Below is a small trained network, with its code and all its weights. Each question gives an input and a target symbol and asks what happens when units are switched off, that is, made to give their printed mean instead of their output.

import numpy as np


def w(rows, s, z=0):
    codes = np.array(rows[::2]) - 128.0
    scale = np.full(codes.shape[1], s)
    scale[-1] = z or s
    return codes * scale


def norm(h):
    return h / np.sqrt((h * h).mean(-1, keepdims=True) + 1e-5)


def f(y):
    return np.maximum(y, 0)


def softmax(a):
    e = np.exp(a - a.max(-1, keepdims=True))
    return e / e.sum(-1, keepdims=True)


def log_softmax(a):
    a = a - a.max(-1, keepdims=True)
    return a - np.log(np.exp(a).sum(-1, keepdims=True))


def net(x, mask):
    ids = ['γδηλξπ'.index(c) for c in x.split()]
    T = len(ids)
    res = E[ids] + P[:T]
    r = norm(res)
    for j in range(2):
        rows = slice(2 * j, 2 * j + 2)
        q, k, v = (r @ M[0][rows].T for M in (Q, K, V))
        z = softmax(np.where(np.tri(T) > 0, q @ k.T / 2**0.5, -1e9)) @ v
        o = O[0][rows]
        res = res + np.where(mask[j], z, o[:, -1]) @ o[:, :-1]
    y = f(norm(res) @ A[0][:, :-1].T + A[0][:, -1])
    res = res + np.where(mask[2:6], y, B[0][:, -1]) @ B[0][:, :-1]
    return log_softmax(norm(res)[-1] @ U[:, :-1].T + U[:, -1])


Q, K, V, O, A, B = {}, {}, {}, {}, {}, {}
E = w([
[167,155,217,121,98,196],'γ',
[116,72,209,118,125,112],'δ',
[157,160,178,45,6,142],'η',
[132,214,165,151,105,133],'λ',
[102,181,43,182,79,177],'ξ',
[75,139,141,101,140,153],'π',
],0.02)
P = w([
[245,18,48,155,184,48],'0',
[97,99,127,147,73,147],'1',
[81,111,179,146,2,188],'2',
[82,63,151,106,56,129],'3',
[85,85,166,145,57,149],'4',
[86,84,172,138,37,168],'5',
[73,51,148,76,33,123],'6',
],0.0072)
Q[0] = w([
[87,103,103,138,69,151],'H0',
[168,124,52,101,255,46],'H0',
[178,120,115,132,149,120],'H1',
[66,132,193,121,22,184],'H1',
],0.012)
K[0] = w([
[194,81,158,94,144,134],'H0',
[13,177,141,95,74,123],'H0',
[100,134,108,123,150,110],'H1',
[248,132,91,136,141,62],'H1',
],0.012)
V[0] = w([
[125,69,87,157,166,12],'H0',
[122,218,176,222,19,5],'H0',
[81,170,223,253,126,149],'H1',
[160,92,197,83,145,92],'H1',
],0.0061)
O[0] = w([
[136,104,56,133,63,89,158],'H0',
[53,104,124,165,140,130,154],'H0',
[246,107,201,153,84,139,18],'H1',
[127,92,73,128,98,180,251],'H1',
],0.013,0.0019)
A[0] = w([
[107,159,183,169,84,255,143],'N0',
[146,244,101,203,65,139,248],'N1',
[88,176,135,71,101,122,180],'N2',
[153,195,40,125,160,212,217],'N3',
],0.0073,0.0015)
B[0] = w([
[107,77,115,84,230,132,255],'N0',
[128,136,183,212,184,97,218],'N1',
[145,167,140,160,190,65,189],'N2',
[254,177,81,67,80,138,175],'N3',
],0.0093,0.008)
U = w([
[156,111,169,86,232,234,56],'γ',
[99,86,58,208,100,207,248],'δ',
[2,131,61,55,228,157,131],'η',
[49,10,164,210,153,117,122],'λ',
[88,186,185,162,202,58,169],'ξ',
[119,195,160,54,107,114,100],'π',
],0.007,0.0017)

Each question gives the input, a string of symbols that net reads in full, and the target symbol t.
The units are the heads (2 rows each of Q, K, V and O) and the neurons (one row each of A and B). Each row of codes is followed by its name. A weight is (code - 128) times the scale printed after its matrix; where a second scale follows, it is the last column's (O, A, B and U).
mask holds one flag per unit, heads first, then neurons. A switched-off unit (its flag False) gives its mean, the last column of its rows in O or B, instead of its output. The means were averaged over made-up inputs and are rounded, as every weight is.
A unit's drop is (log p(t) with every unit on - log p(t) with that unit switched off) / (log p(t) with every unit on - log p(t) with every unit switched off).
The circuit of an input: a set's keep is (log p(t) with only the set's units on - log p(t) with every unit switched off) / (log p(t) with every unit on - log p(t) with every unit switched off). Starting from all 6 units, units are removed one at a time, each time the one whose removal leaves the highest keep (on an exact tie, the one counted first), for as long as the keep stays at least 0.8.
circuit, biggest first: the units of the circuit, biggest drop first
drop when u is switched off: that unit's drop, to one decimal
input λ δ ξ, target λ: circuit, biggest first -> H0, H1, N1
input δ γ π, target δ: circuit, biggest first -> H0, H1
input δ π δ η δ δ, target δ: circuit, biggest first -> H0, H1, N0
input η λ π λ π γ γ, target η: circuit, biggest first -> H1
input π γ δ γ δ, target π: circuit, biggest first -> H0, N0
input γ δ λ ξ δ, target γ: circuit, biggest first -> H0, H1
input δ ξ λ η, target δ: circuit, biggest first -> H1, H0
input γ λ π, target γ: circuit, biggest first -> H0, H1
input γ δ γ δ, target γ: drop when H0 is switched off -> 0.9
input δ η ξ π, target δ: drop when H1 is switched off -> 0.3
input π ξ ξ γ, target π: drop when N2 is switched off -> 0.0
input η π γ, target η: drop when H0 is switched off -> 0.0
